Below are the code and all the weights of a small trained network. Each question names an input and a class and asks about switching units off, where a switched-off unit gives its printed mean instead of its output.

import numpy as np


def w(rows, s, z=0):
    codes = np.array(rows[::2]) - 128.0
    scale = np.full(codes.shape[1], s)
    scale[-1] = z or s
    return codes * scale


def f(y):
    return np.maximum(y, 0)


def log_softmax(a):
    a = a - a.max(-1, keepdims=True)
    return a - np.log(np.exp(a).sum(-1, keepdims=True))


def net(x, mask):
    res = np.array(x, float).reshape(1, 7) / 4 @ E
    y = f(res @ A[0][:, :-1].T + A[0][:, -1])
    res = res + np.where(mask, y, B[0][:, -1]) @ B[0][:, :-1]
    return log_softmax(res[-1] @ U[:, :-1].T + U[:, -1])


A, B = {}, {}
E = w([
[234,188,123,2,253,162],'x0',
[186,120,203,188,133,205],'x1',
[165,127,181,113,139,99],'x2',
[59,74,196,175,130,189],'x3',
[142,224,164,167,185,141],'x4',
[89,95,64,94,85,210],'x5',
[73,174,221,31,83,124],'x6',
],0.0092)
A[0] = w([
[108,117,100,129,191,74,103],'neuron 1',
[150,73,102,160,165,216,175],'neuron 2',
[186,120,148,138,77,122,155],'neuron 3',
[182,102,170,62,92,194,122],'neuron 4',
[176,151,130,121,113,86,2],'neuron 5',
[171,173,113,116,97,151,143],'neuron 6',
[124,122,131,170,91,135,65],'neuron 7',
[169,91,147,92,92,202,156],'neuron 8',
[132,124,156,152,140,140,230],'neuron 9',
[92,67,125,138,138,121,55],'neuron 10',
[134,62,86,145,109,150,72],'neuron 11',
[189,85,59,177,152,142,128],'neuron 12',
[151,114,106,173,159,201,158],'neuron 13',
[146,146,128,205,40,120,146],'neuron 14',
[87,95,191,117,202,131,250],'neuron 15',
[171,124,69,104,160,103,97],'neuron 16',
[86,89,145,155,135,152,197],'neuron 17',
[114,166,151,116,136,112,17],'neuron 18',
[173,184,188,110,238,150,157],'neuron 19',
[136,139,115,153,96,128,125],'neuron 20',
[171,142,150,115,201,153,77],'neuron 21',
[158,130,147,187,169,3,150],'neuron 22',
[114,101,180,56,110,99,100],'neuron 23',
[104,176,107,100,121,63,57],'neuron 24',
[72,75,71,133,105,122,123],'neuron 25',
],0.016,0.0093)
B[0] = w([
[172,145,136,54,108,109,161],'neuron 1',
[120,186,145,93,73,68,196],'neuron 2',
[96,96,154,120,165,87,157],'neuron 3',
[64,120,107,72,173,24,183],'neuron 4',
[188,109,97,51,86,21,144],'neuron 5',
[81,150,107,155,147,110,168],'neuron 6',
[110,161,146,119,98,92,151],'neuron 7',
[101,98,130,50,160,40,176],'neuron 8',
[151,128,187,159,90,115,171],'neuron 9',
[124,189,128,143,88,186,149],'neuron 10',
[143,156,124,129,84,186,165],'neuron 11',
[214,228,45,127,164,189,204],'neuron 12',
[193,200,66,80,138,81,185],'neuron 13',
[97,156,152,113,137,73,188],'neuron 14',
[175,151,171,175,74,144,191],'neuron 15',
[93,160,91,99,76,111,188],'neuron 16',
[143,137,159,132,82,153,174],'neuron 17',
[149,156,151,159,71,172,140],'neuron 18',
[248,222,114,161,148,134,252],'neuron 19',
[126,163,143,138,136,85,147],'neuron 20',
[195,180,181,72,93,156,191],'neuron 21',
[152,82,192,72,92,94,206],'neuron 22',
[158,188,88,89,119,71,172],'neuron 23',
[161,179,59,84,185,111,163],'neuron 24',
[156,163,148,110,101,176,186],'neuron 25',
],0.014,0.022)
U = w([
[69,101,90,118,146,115,81],'0',
[164,107,150,143,164,111,81],'1',
[103,93,138,111,116,90,133],'2',
[160,162,88,137,139,146,199],'3',
[50,6,36,195,224,214,5],'4',
[146,91,99,102,105,125,130],'5',
[79,126,147,142,86,131,145],'6',
[133,115,171,153,111,156,90],'7',
],0.017,0.015)

Each question gives the input, the list of numbers given to net, and the class t.
The units are the neurons (one row each of A and B). Each row of codes is followed by its name. A weight is (code - 128) times the scale printed after its matrix; where a second scale follows, it is the last column's (A, B and U).
mask holds one flag per neuron, in row order. A switched-off neuron (its flag False) gives its mean, the last column of its row in B, instead of its output. The means were averaged over made-up inputs and are rounded, as every weight is.
A unit's drop is (log p(t) with every unit on - log p(t) with that unit switched off) / (log p(t) with every unit on - log p(t) with every unit switched off).
The circuit of an input: a set's keep is (log p(t) with only the set's units on - log p(t) with every unit switched off) / (log p(t) with every unit on - log p(t) with every unit switched off). Starting from the 12 units with the biggest drops (on a tie, the unit counted first), units are removed one at a time, each time the one whose removal leaves the highest keep (on an exact tie, the one counted first), for as long as the keep stays at least 0.8.
units of the circuit, in order: the units of the circuit, biggest drop first
top k neurons: the k neurons with the biggest drops, biggest first
drop of u: that unit's drop, to one decimal
input [-5,-3,4,-6,-6,-4,6], class 2: top 2 neurons : neuron 19; neuron 12
input [-7,-2,3,-6,4,-5,-7], class 2: units of the circuit, in order : neuron 22
input [2,-4,-8,2,-7,3,1], class 6: top 4 neurons : neuron 19; neuron 12; neuron 13; neuron 24
input [1,4,5,8,-2,6,-1], class 2: units of the circuit, in order : neuron 8; neuron 19
input [-6,-8,-2,-7,-6,-5,3], class 5: top 4 neurons : neuron 19; neuron 12; neuron 22; neuron 24
input [-2,-5,1,5,-5,-7,8], class 6: top 3 neurons : neuron 19; neuron 12; neuron 13
input [-3,4,-7,-5,7,-7,0], class 1: top 2 neurons : neuron 22; neuron 12
input [-4,-8,1,-5,-1,-3,5], class 5: top 4 neurons : neuron 19; neuron 12; neuron 22; neuron 13
input [-6,-3,3,-5,8,-7,7], class 2: top 2 neurons : neuron 22; neuron 12
input [-4,-3,8,0,-7,-1,5], class 2: top 2 neurons : neuron 19; neuron 12
input [-7,-4,-6,0,-8,-8,8], class 6: top 3 neurons : neuron 19; neuron 12; neuron 13
input [-8,-6,-4,1,-2,4,-2], class 6: drop of neuron 19 : 0.4
input [4,2,6,6,-5,-8,2], class 1: drop of neuron 12 : 0.2
input [0,-4,4,8,-6,6,7], class 6: units of the circuit, in order : neuron 19
input [-6,-1,2,1,-3,-8,-2], class 6: drop of neuron 6 : 0.0
input [-1,6,-1,7,-8,-6,-4], class 6: drop of neuron 17 : 0.1
